Below are the code and all the weights of a small trained network. Each question names an input and a class and asks about switching units off, where a switched-off unit gives its printed mean instead of its output.

import numpy as np


def w(rows, s, z=0):
    codes = np.array(rows[::2]) - 128.0
    scale = np.full(codes.shape[1], s)
    scale[-1] = z or s
    return codes * scale


def norm(h):
    return h / np.sqrt((h * h).mean(-1, keepdims=True) + 1e-5)


def f(y):
    return np.maximum(y, 0)


def log_softmax(a):
    a = a - a.max(-1, keepdims=True)
    return a - np.log(np.exp(a).sum(-1, keepdims=True))


def net(x, mask):
    res = np.array(x, float).reshape(1, 5) / 4 @ E
    u = 0
    for l in range(2):
        y = f(norm(res) @ A[l][:, :-1].T + A[l][:, -1])
        res = res + np.where(mask[u : u + 15], y, B[l][:, -1]) @ B[l][:, :-1]
        u += 15
    return log_softmax(norm(res)[-1] @ U[:, :-1].T + U[:, -1])


A, B = {}, {}
E = w([
[141,74,43,108,168,144,152,178,66,41,51],'x0',
[201,134,119,73,124,31,227,91,172,108,208],'x1',
[152,207,114,191,101,121,140,166,215,102,34],'x2',
[136,13,193,191,209,130,148,190,181,153,119],'x3',
[86,84,1,160,123,57,76,176,179,185,133],'x4',
],0.0039)
A[0] = w([
[191,122,62,64,111,148,112,228,115,129,104,38],'L0N1',
[130,141,1,182,193,39,99,214,166,171,155,49],'L0N2',
[207,138,188,55,135,160,168,131,150,88,121,105],'L0N3',
[161,121,131,130,196,128,144,145,97,52,87,101],'L0N4',
[102,28,134,51,129,163,130,113,62,178,185,121],'L0N5',
[166,72,209,241,209,93,154,157,176,127,144,125],'L0N6',
[186,176,103,213,101,115,167,180,147,158,36,5],'L0N7',
[82,132,153,177,136,176,27,119,97,123,188,105],'L0N8',
[77,234,102,105,96,91,179,27,112,123,130,111],'L0N9',
[85,133,39,107,128,77,77,211,163,129,174,81],'L0N10',
[227,102,135,112,138,37,224,92,206,117,151,49],'L0N11',
[151,183,156,227,93,127,153,103,184,140,108,90],'L0N12',
[179,176,212,127,199,192,170,56,79,76,56,28],'L0N13',
[129,129,118,140,78,95,186,116,212,60,62,73],'L0N14',
[145,98,101,123,158,79,165,140,125,97,72,116],'L0N15',
],0.0047,0.0025)
B[0] = w([
[68,117,198,139,80,114,176,145,162,69,115,162],'L0N1',
[179,124,169,177,100,187,183,92,101,126,156,247],'L0N2',
[149,108,84,193,88,126,152,115,131,156,141,206],'L0N3',
[51,157,158,88,82,120,151,157,176,124,159,190],'L0N4',
[192,155,112,128,167,135,100,162,163,88,151,217],'L0N5',
[109,113,92,51,153,184,148,44,168,159,69,254],'L0N6',
[197,125,129,124,164,186,61,187,137,94,178,189],'L0N7',
[146,173,152,111,130,68,180,166,92,144,106,194],'L0N8',
[105,88,111,92,181,193,160,119,177,149,94,226],'L0N9',
[192,114,185,179,87,127,136,60,109,150,106,210],'L0N10',
[113,218,115,132,178,76,179,169,93,173,113,247],'L0N11',
[140,132,142,117,148,166,83,188,157,73,221,197],'L0N12',
[196,42,127,255,53,128,142,108,124,149,138,221],'L0N13',
[162,183,102,135,126,172,114,161,132,115,154,193],'L0N14',
[102,106,139,99,140,106,160,104,166,129,164,187],'L0N15',
],0.0055,0.0044)
A[1] = w([
[126,86,121,99,167,115,68,121,82,112,194,37],'L1N1',
[169,91,160,90,171,97,127,100,81,133,166,240],'L1N2',
[130,88,161,191,170,181,90,171,110,158,78,202],'L1N3',
[57,146,188,131,90,160,34,159,83,122,70,2],'L1N4',
[133,87,42,203,83,69,93,117,151,159,141,63],'L1N5',
[115,162,67,126,112,176,92,90,101,114,126,79],'L1N6',
[140,179,189,158,111,113,177,113,151,191,137,171],'L1N7',
[87,70,112,113,118,121,185,165,141,2,82,134],'L1N8',
[122,177,86,102,60,148,121,72,160,94,105,95],'L1N9',
[140,136,166,149,126,148,137,109,92,110,116,35],'L1N10',
[146,119,116,139,138,162,178,153,202,135,127,140],'L1N11',
[153,138,61,155,132,138,132,181,131,63,99,134],'L1N12',
[159,168,108,80,96,101,146,108,103,113,125,114],'L1N13',
[105,172,217,111,121,120,73,123,223,160,154,44],'L1N14',
[110,128,147,104,105,104,165,123,131,116,150,137],'L1N15',
],0.0071,0.0019)
B[1] = w([
[196,205,215,106,94,188,35,193,220,95,158,149],'L1N1',
[100,205,113,153,86,171,65,203,185,77,78,200],'L1N2',
[174,177,80,85,148,68,201,99,134,133,154,232],'L1N3',
[137,176,2,146,167,69,251,184,171,156,126,171],'L1N4',
[213,66,198,231,85,242,209,80,67,42,120,159],'L1N5',
[147,50,204,89,230,121,138,84,198,174,121,159],'L1N6',
[114,79,70,166,131,108,95,149,60,68,103,254],'L1N7',
[42,153,160,138,78,73,47,43,84,179,177,191],'L1N8',
[131,15,179,69,214,148,116,106,139,161,128,177],'L1N9',
[166,105,103,181,131,90,111,103,130,143,130,154],'L1N10',
[105,125,140,55,122,159,46,115,76,154,99,253],'L1N11',
[111,141,183,118,106,93,83,169,123,106,197,184],'L1N12',
[104,103,119,193,172,141,125,190,187,196,59,170],'L1N13',
[22,99,145,92,56,54,102,123,74,71,152,190],'L1N14',
[100,138,110,203,115,111,147,149,92,149,64,160],'L1N15',
],0.0051,0.0065)
U = w([
[208,80,147,211,82,169,169,104,92,120,156,196],'0',
[175,195,158,109,141,162,50,221,215,95,191,141],'1',
[119,185,51,141,185,49,226,183,134,164,126,149],'2',
[2,103,145,127,73,67,91,119,84,110,169,149],'3',
[105,63,146,60,225,170,130,81,196,182,89,121],'4',
[138,134,127,104,109,126,118,131,108,106,114,4],'5',
],0.0097,0.0033)

Each question gives the input, the list of numbers given to net, and the class t.
The units are the neurons (one row each of A and B). Each row of codes is followed by its name. A weight is (code - 128) times the scale printed after its matrix; where a second scale follows, it is the last column's (A, B and U).
mask holds one flag per neuron, layer by layer. A switched-off neuron (its flag False) gives its mean, the last column of its row in B, instead of its output. The means were averaged over made-up inputs and are rounded, as every weight is.
A unit's drop is (log p(t) with every unit on - log p(t) with that unit switched off) / (log p(t) with every unit on - log p(t) with every unit switched off).
The circuit of an input: a set's keep is (log p(t) with only the set's units on - log p(t) with every unit switched off) / (log p(t) with every unit on - log p(t) with every unit switched off). Starting from the 12 units with the biggest drops (on a tie, the unit counted first), units are removed one at a time, each time the one whose removal leaves the highest keep (on an exact tie, the one counted first), for as long as the keep stays at least 0.8.
units of the circuit, in order: the units of the circuit, biggest drop first
most important unit: the unit with the biggest drop
top k neurons: the k neurons with the biggest drops, biggest first
k most important neurons of layer l: the k neurons of layer l with the biggest drops, biggest first
input [0,-4,8,-5,8], class 0: 2 most important neurons of layer 0 : [L0N10 L0N2]
input [-6,5,-7,1,5], class 1: 2 most important neurons of layer 0 : [L0N5 L0N13]
input [6,-7,-4,6,4], class 2: units of the circuit, in order : [L1N3]
input [-6,-1,-6,-3,-1], class 1: top 3 neurons : [L0N5 L1N1 L1N2]
input [-4,-6,-8,-3,-5], class 1: units of the circuit, in order : [L0N5 L1N1]
input [-1,6,6,-1,3], class 1: 3 most important neurons of layer 0 : [L0N7 L0N12 L0N14]
input [-2,5,-3,-8,-7], class 4: 4 most important neurons of layer 0 : [L0N9 L0N2 L0N10 L0N8]
input [6,2,4,-4,2], class 3: units of the circuit, in order : [L1N8 L0N1]
input [4,-8,-1,-1,-7], class 2: units of the circuit, in order : [L1N4 L1N3]
input [4,6,-8,-6,8], class 0: top 4 neurons : [L1N5 L0N10 L0N12 L0N7]
input [7,2,-3,-7,7], class 0: 3 most important neurons of layer 0 : [L0N10 L0N6 L0N2]
input [8,7,-3,8,-6], class 3: units of the circuit, in order : [L1N8 L0N4]
input [7,2,-8,-8,3], class 1: units of the circuit, in order : [L1N1 L0N5]
input [-5,8,-8,5,8], class 0: units of the circuit, in order : [L1N5]
input [8,-2,3,-6,4], class 3: 2 most important neurons of layer 0 : [L0N1 L0N6]
input [5,3,1,7,-4], class 4: top 2 neurons : [L0N6 L1N14]
input [-4,7,-8,-8,0], class 1: 2 most important neurons of layer 1 : [L1N2 L1N1]
input [8,-8,1,-1,-7], class 2: top 3 neurons : [L1N4 L1N3 L0N2]
input [3,0,2,-8,7], class 4: top 3 neurons : [L1N9 L0N13 L1N6]
input [0,6,-2,-7,6], class 4: most important unit : L0N9
input [-6,-8,5,-4,6], class 2: 2 most important neurons of layer 0 : [L0N13 L0N3]
input [5,3,5,7,4], class 4: units of the circuit, in order : [L0N6 L1N11]
input [6,-6,-4,-1,5], class 2: top 2 neurons : [L1N4 L0N13]
input [2,-8,3,8,-6], class 2: units of the circuit, in order : [L1N3 L1N4]
input [3,7,7,-8,-7], class 4: top 3 neurons : [L0N9 L1N9 L0N2]
input [2,5,5,8,1], class 4: top 2 neurons : [L0N6 L1N11]
